Below is a small trained network, with its code and all its weights. Each question gives an input and a target symbol and asks what happens when units are switched off, that is, made to give their printed mean instead of their output.

import numpy as np


def w(rows, s, z=0):
    codes = np.array(rows[::2]) - 128.0
    scale = np.full(codes.shape[1], s)
    scale[-1] = z or s
    return codes * scale


def f(y):
    return y / 2 * (1 + np.tanh(0.7978845608 * (y + 0.044715 * y**3)))


def softmax(a):
    e = np.exp(a - a.max(-1, keepdims=True))
    return e / e.sum(-1, keepdims=True)


def log_softmax(a):
    a = a - a.max(-1, keepdims=True)
    return a - np.log(np.exp(a).sum(-1, keepdims=True))


def net(x, mask):
    ids = ['αβδεθλπστφψω'.index(c) for c in x.split()]
    T = len(ids)
    res = E[ids] + P[:T]
    u = 0
    for l in range(2):
        r = res
        for j in range(2):
            rows = slice(3 * j, 3 * j + 3)
            q, k, v = (r @ M[l][rows].T for M in (Q, K, V))
            z = softmax(np.where(np.tri(T) > 0, q @ k.T / 3**0.5, -1e9)) @ v
            o = O[l][rows]
            res = res + np.where(mask[u + j], z, o[:, -1]) @ o[:, :-1]
        u += 2
        y = f(res @ A[l][:, :-1].T + A[l][:, -1])
        res = res + np.where(mask[u : u + 12], y, B[l][:, -1]) @ B[l][:, :-1]
        u += 12
    return log_softmax(res[-1] @ U[:, :-1].T + U[:, -1])


Q, K, V, O, A, B = {}, {}, {}, {}, {}, {}
E = w([
[81,188,90,168,96,157,123,200,68,83],'α',
[130,226,44,35,124,105,145,114,143,79],'β',
[89,177,200,154,225,136,111,115,254,189],'δ',
[187,120,4,94,144,122,103,90,70,92],'ε',
[138,154,133,170,145,127,239,201,161,164],'θ',
[209,139,170,121,68,160,179,119,57,172],'λ',
[170,104,43,39,164,101,180,113,187,126],'π',
[87,133,169,23,99,56,176,53,161,80],'σ',
[77,104,135,87,202,49,174,78,39,52],'τ',
[104,144,128,82,59,68,87,25,62,48],'φ',
[78,55,61,180,44,168,142,109,180,158],'ψ',
[177,76,77,31,84,104,121,48,126,121],'ω',
],0.0067)
P = w([
[153,119,103,174,93,3,192,140,158,87],'0',
[134,142,104,133,137,77,168,125,134,108],'1',
[138,152,100,115,160,113,155,123,128,119],'2',
[137,166,101,100,155,133,144,124,129,123],'3',
[131,168,107,83,149,148,131,128,127,119],'4',
[125,174,113,76,144,152,131,133,124,139],'5',
[114,184,114,66,137,161,120,132,124,143],'6',
[112,191,117,58,126,169,113,135,133,156],'7',
[110,203,120,52,123,176,118,133,136,159],'8',
[95,219,120,49,110,178,121,136,149,168],'9',
[98,223,105,50,104,191,124,135,158,182],'10',
],0.0043)
Q[0] = w([
[148,44,170,241,97,91,142,205,82,105],'L0H1',
[143,59,161,229,102,100,137,189,87,108],'L0H1',
[109,212,88,11,159,164,116,51,175,152],'L0H1',
[135,112,108,115,108,116,119,129,90,101],'L0H2',
[121,82,111,225,3,171,217,218,50,107],'L0H2',
[122,142,144,138,144,138,135,128,159,150],'L0H2',
],0.0045)
K[0] = w([
[141,135,60,14,99,125,171,108,81,77],'L0H1',
[141,131,65,16,100,122,166,109,85,81],'L0H1',
[114,121,196,255,156,133,87,156,175,179],'L0H1',
[134,98,113,112,112,110,141,120,98,108],'L0H2',
[81,99,96,152,52,173,157,195,43,115],'L0H2',
[123,153,141,141,141,144,118,134,154,145],'L0H2',
],0.0061)
V[0] = w([
[162,125,11,67,76,88,236,137,96,79],'L0H1',
[87,137,254,171,201,187,36,113,183,214],'L0H1',
[116,116,171,151,225,136,62,107,196,176],'L0H1',
[98,145,175,142,153,205,108,155,143,190],'L0H2',
[111,127,185,149,158,171,75,135,143,155],'L0H2',
[99,197,84,82,117,231,85,169,120,144],'L0H2',
],0.0052)
O[0] = w([
[152,120,82,155,123,43,223,127,152,107,250],'L0H1',
[97,144,184,93,150,244,41,134,113,172,1],'L0H1',
[114,92,169,85,242,235,40,144,102,169,63],'L0H1',
[128,127,198,163,130,211,77,138,138,154,52],'L0H2',
[132,113,182,147,144,169,68,123,127,130,49],'L0H2',
[98,168,78,74,77,252,90,138,138,206,141],'L0H2',
],0.0043,0.0039)
A[0] = w([
[128,172,119,163,122,134,174,202,143,150,253],'L0N1',
[194,112,120,91,75,120,147,92,93,152,185],'L0N2',
[152,139,72,58,131,96,134,70,133,93,186],'L0N3',
[106,159,101,178,102,116,138,160,77,86,168],'L0N4',
[129,153,148,129,149,150,124,136,130,143,205],'L0N5',
[95,146,129,70,132,255,80,151,103,145,164],'L0N6',
[131,154,136,64,158,76,150,73,164,114,209],'L0N7',
[126,158,88,109,131,112,128,127,105,90,171],'L0N8',
[103,188,84,132,121,123,138,179,92,90,196],'L0N9',
[116,160,145,108,147,222,112,142,130,158,233],'L0N10',
[128,146,125,158,158,108,168,177,178,145,204],'L0N11',
[165,48,94,154,136,112,146,93,133,123,174],'L0N12',
],0.0078,0.0032)
B[0] = w([
[126,176,136,172,135,160,202,177,138,160,191],'L0N1',
[178,111,126,72,81,128,160,110,107,139,184],'L0N2',
[138,142,84,48,117,76,132,126,135,108,254],'L0N3',
[120,164,110,162,115,125,130,168,94,100,172],'L0N4',
[127,154,146,127,139,149,138,134,112,141,130],'L0N5',
[105,137,124,120,79,185,99,198,2,192,132],'L0N6',
[110,159,139,32,148,76,160,114,146,109,230],'L0N7',
[129,163,95,107,126,102,128,146,117,106,194],'L0N8',
[121,184,99,141,127,122,140,167,115,115,204],'L0N9',
[116,162,145,128,125,175,125,145,86,165,134],'L0N10',
[109,150,132,136,169,129,206,161,158,152,173],'L0N11',
[129,69,81,119,122,105,161,110,104,136,161],'L0N12',
],0.0065,0.0081)
Q[1] = w([
[129,162,84,79,124,75,230,129,160,121],'L1H1',
[143,85,146,154,127,139,82,95,118,123],'L1H1',
[142,90,157,166,128,164,7,111,95,124],'L1H1',
[131,47,157,199,120,158,55,89,135,128],'L1H2',
[121,202,67,29,116,88,254,145,144,143],'L1H2',
[112,186,89,68,124,101,205,153,135,140],'L1H2',
],0.0097)
K[1] = w([
[119,133,183,154,123,221,103,138,125,185],'L1H1',
[135,112,118,133,125,89,148,123,139,116],'L1H1',
[138,121,83,121,119,37,161,126,128,81],'L1H1',
[135,116,106,116,121,70,143,125,129,113],'L1H2',
[109,127,179,146,128,248,99,121,142,169],'L1H2',
[114,133,159,141,135,207,104,124,137,152],'L1H2',
],0.012)
V[1] = w([
[147,92,99,22,139,81,86,59,148,95],'L1H1',
[68,168,83,158,173,122,126,173,130,107],'L1H1',
[194,98,97,143,73,151,147,154,5,147],'L1H1',
[136,179,164,155,175,158,162,198,111,163],'L1H2',
[172,119,182,74,155,116,170,122,183,169],'L1H2',
[162,196,155,85,132,110,105,140,1,96],'L1H2',
],0.0065)
O[1] = w([
[166,88,173,106,133,103,165,164,83,186,71],'L1H1',
[88,95,100,140,162,106,44,167,153,113,253],'L1H1',
[123,117,73,121,175,255,181,82,74,65,151],'L1H1',
[155,147,130,151,177,147,76,117,187,81,227],'L1H2',
[194,181,209,167,156,110,160,69,180,180,162],'L1H2',
[203,87,198,132,112,150,106,178,83,29,186],'L1H2',
],0.0072,0.0054)
A[1] = w([
[73,91,92,67,76,118,124,113,96,132,156],'L1N1',
[158,96,185,113,8,136,139,86,60,184,79],'L1N2',
[165,169,140,112,33,83,102,178,164,184,126],'L1N3',
[172,35,86,119,146,138,140,181,46,204,112],'L1N4',
[85,76,254,136,106,83,128,157,33,103,160],'L1N5',
[118,182,120,153,143,100,113,53,220,169,168],'L1N6',
[106,210,91,76,178,86,108,178,140,115,254],'L1N7',
[132,168,146,163,152,90,114,67,194,114,152],'L1N8',
[44,171,85,81,119,113,125,141,103,205,175],'L1N9',
[161,86,193,130,160,83,176,100,149,238,87],'L1N10',
[188,148,138,112,101,171,169,24,83,87,166],'L1N11',
[129,82,112,62,126,97,73,152,159,95,138],'L1N12',
],0.0069,0.0037)
B[1] = w([
[62,134,53,170,106,186,94,129,86,137,156],'L1N1',
[30,246,67,104,108,84,3,172,198,137,133],'L1N2',
[151,144,171,125,55,82,105,167,176,180,151],'L1N3',
[155,119,44,115,241,95,58,189,92,191,135],'L1N4',
[55,201,221,230,123,60,67,9,55,89,131],'L1N5',
[170,139,96,174,135,76,94,98,128,175,160],'L1N6',
[145,55,165,185,108,173,120,119,135,129,254],'L1N7',
[189,137,80,155,172,98,87,114,154,139,151],'L1N8',
[92,62,144,172,69,174,155,80,89,204,158],'L1N9',
[8,60,152,58,222,206,166,135,212,44,137],'L1N10',
[145,208,122,64,135,156,152,99,116,95,154],'L1N11',
[116,104,165,191,97,152,50,199,107,90,164],'L1N12',
],0.0061,0.018)
U = w([
[114,80,187,185,191,86,159,56,42,107,103],'α',
[51,189,58,57,174,103,108,160,150,167,4],'β',
[218,172,92,174,195,70,62,71,193,162,169],'δ',
[187,92,57,122,206,112,121,171,39,184,28],'ε',
[34,137,207,120,96,101,163,70,181,89,45],'θ',
[126,81,208,98,226,196,103,124,72,151,220],'λ',
[24,74,82,167,32,187,175,28,83,236,192],'π',
[52,88,94,141,129,197,95,203,159,31,169],'σ',
[227,101,192,135,2,82,114,223,140,176,118],'τ',
[121,27,138,81,201,149,184,147,182,151,76],'φ',
[87,217,153,158,47,103,70,108,50,182,93],'ψ',
[201,188,157,67,143,187,219,18,116,69,161],'ω',
],0.0041,0.0042)

Each question gives the input, a string of symbols that net reads in full, and the target symbol t.
The units are the heads (3 rows each of Q, K, V and O) and the neurons (one row each of A and B). Each row of codes is followed by its name. A weight is (code - 128) times the scale printed after its matrix; where a second scale follows, it is the last column's (O, A, B and U).
mask holds one flag per unit, layer by layer, with each layer's heads first. A switched-off unit (its flag False) gives its mean, the last column of its rows in O or B, instead of its output. The means were averaged over made-up inputs and are rounded, as every weight is.
A unit's drop is (log p(t) with every unit on - log p(t) with that unit switched off) / (log p(t) with every unit on - log p(t) with every unit switched off).
The circuit of an input: a set's keep is (log p(t) with only the set's units on - log p(t) with every unit switched off) / (log p(t) with every unit on - log p(t) with every unit switched off). Starting from the 12 units with the biggest drops (on a tie, the unit counted first), units are removed one at a time, each time the one whose removal leaves the highest keep (on an exact tie, the one counted first), for as long as the keep stays at least 0.8.
units of the circuit, in order: the units of the circuit, biggest drop first
top k neurons: the k neurons with the biggest drops, biggest first
k most important neurons of layer l: the k neurons of layer l with the biggest drops, biggest first
which heads matter: for each layer, one digit per head in row order, 1 if its drop is at least 0.15 and else 0, layers parted by /
drop when u is switched off: that unit's drop, to one decimal
input π λ ω λ ω, target ω: units of the circuit, in order	(L1H1 L1N11 L0N2 L1H2)
input β τ λ β λ τ, target ω: which heads matter	00 / 10
input α ω δ, target δ: units of the circuit, in order	(L1H2 L1N6 L1N8 L0N11)
input ω α δ ω α β α λ, target δ: which heads matter	10 / 11
input ω β σ β α φ, target σ: most important neuron of layer 1	(L1N12)
input α α π λ σ β φ, target ω: which heads matter	00 / 10
input π β σ α ε ψ β π σ β, target π: which heads matter	00 / 01
input β π σ, target θ: top 4 neurons	(L1N10 L1N5 L0N7 L1N2)
input α λ α, target σ: which heads matter	00 / 11
input ψ α β λ σ, target ω: which heads matter	00 / 10
input ω ψ τ β ω π α π δ δ, target λ: which heads matter	11 / 10
input ε β ε, target ε: top 2 neurons	(L1N4 L0N12)
input θ α ε ω ε β β θ ε β, target δ: which heads matter	00 / 11
input ω β θ β, target δ: 2 most important neurons of layer 0	(L0N11 L0N1)
input π β φ β β ε ω, target β: 4 most important neurons of layer 1	(L1N2 L1N4 L1N10 L1N7)
input τ α α θ β ω β β ω, target δ: 2 most important neurons of layer 0	(L0N1 L0N11)
input λ β λ π ω ω α π, target σ: top neuron	(L1N12)
input σ α θ ε α ψ ω σ, target π: 2 most important neurons of layer 1	(L1N9 L1N1)
input α τ ω θ β φ, target δ: 2 most important neurons of layer 1	(L1N8 L1N6)
input α λ λ π α λ δ ω, target δ: top neuron	(L0N3)
input ε α β ε ω, target σ: top 2 neurons	(L1N12 L0N4)
input β β ω δ β ω β τ, target δ: top 3 neurons	(L0N3 L1N8 L1N6)
input α β φ, target σ: top 2 neurons	(L0N4 L1N12)
input λ δ ε θ, target δ: drop when L1N6 is switched off	0.2
input α ε φ σ ψ ε π λ σ α, target σ: drop when L0N9 is switched off	0.1
input π β σ δ β β ψ, target δ: drop when L1N9 is switched off	0.0
input ε δ ψ ω ψ τ π, target δ: drop when L1H1 is switched off	0.3
input τ β β ω ε λ π, target ω: most important neuron of layer 1	(L1N11)
input β δ α, target δ: 2 most important neurons of layer 1	(L1N8 L1N6)
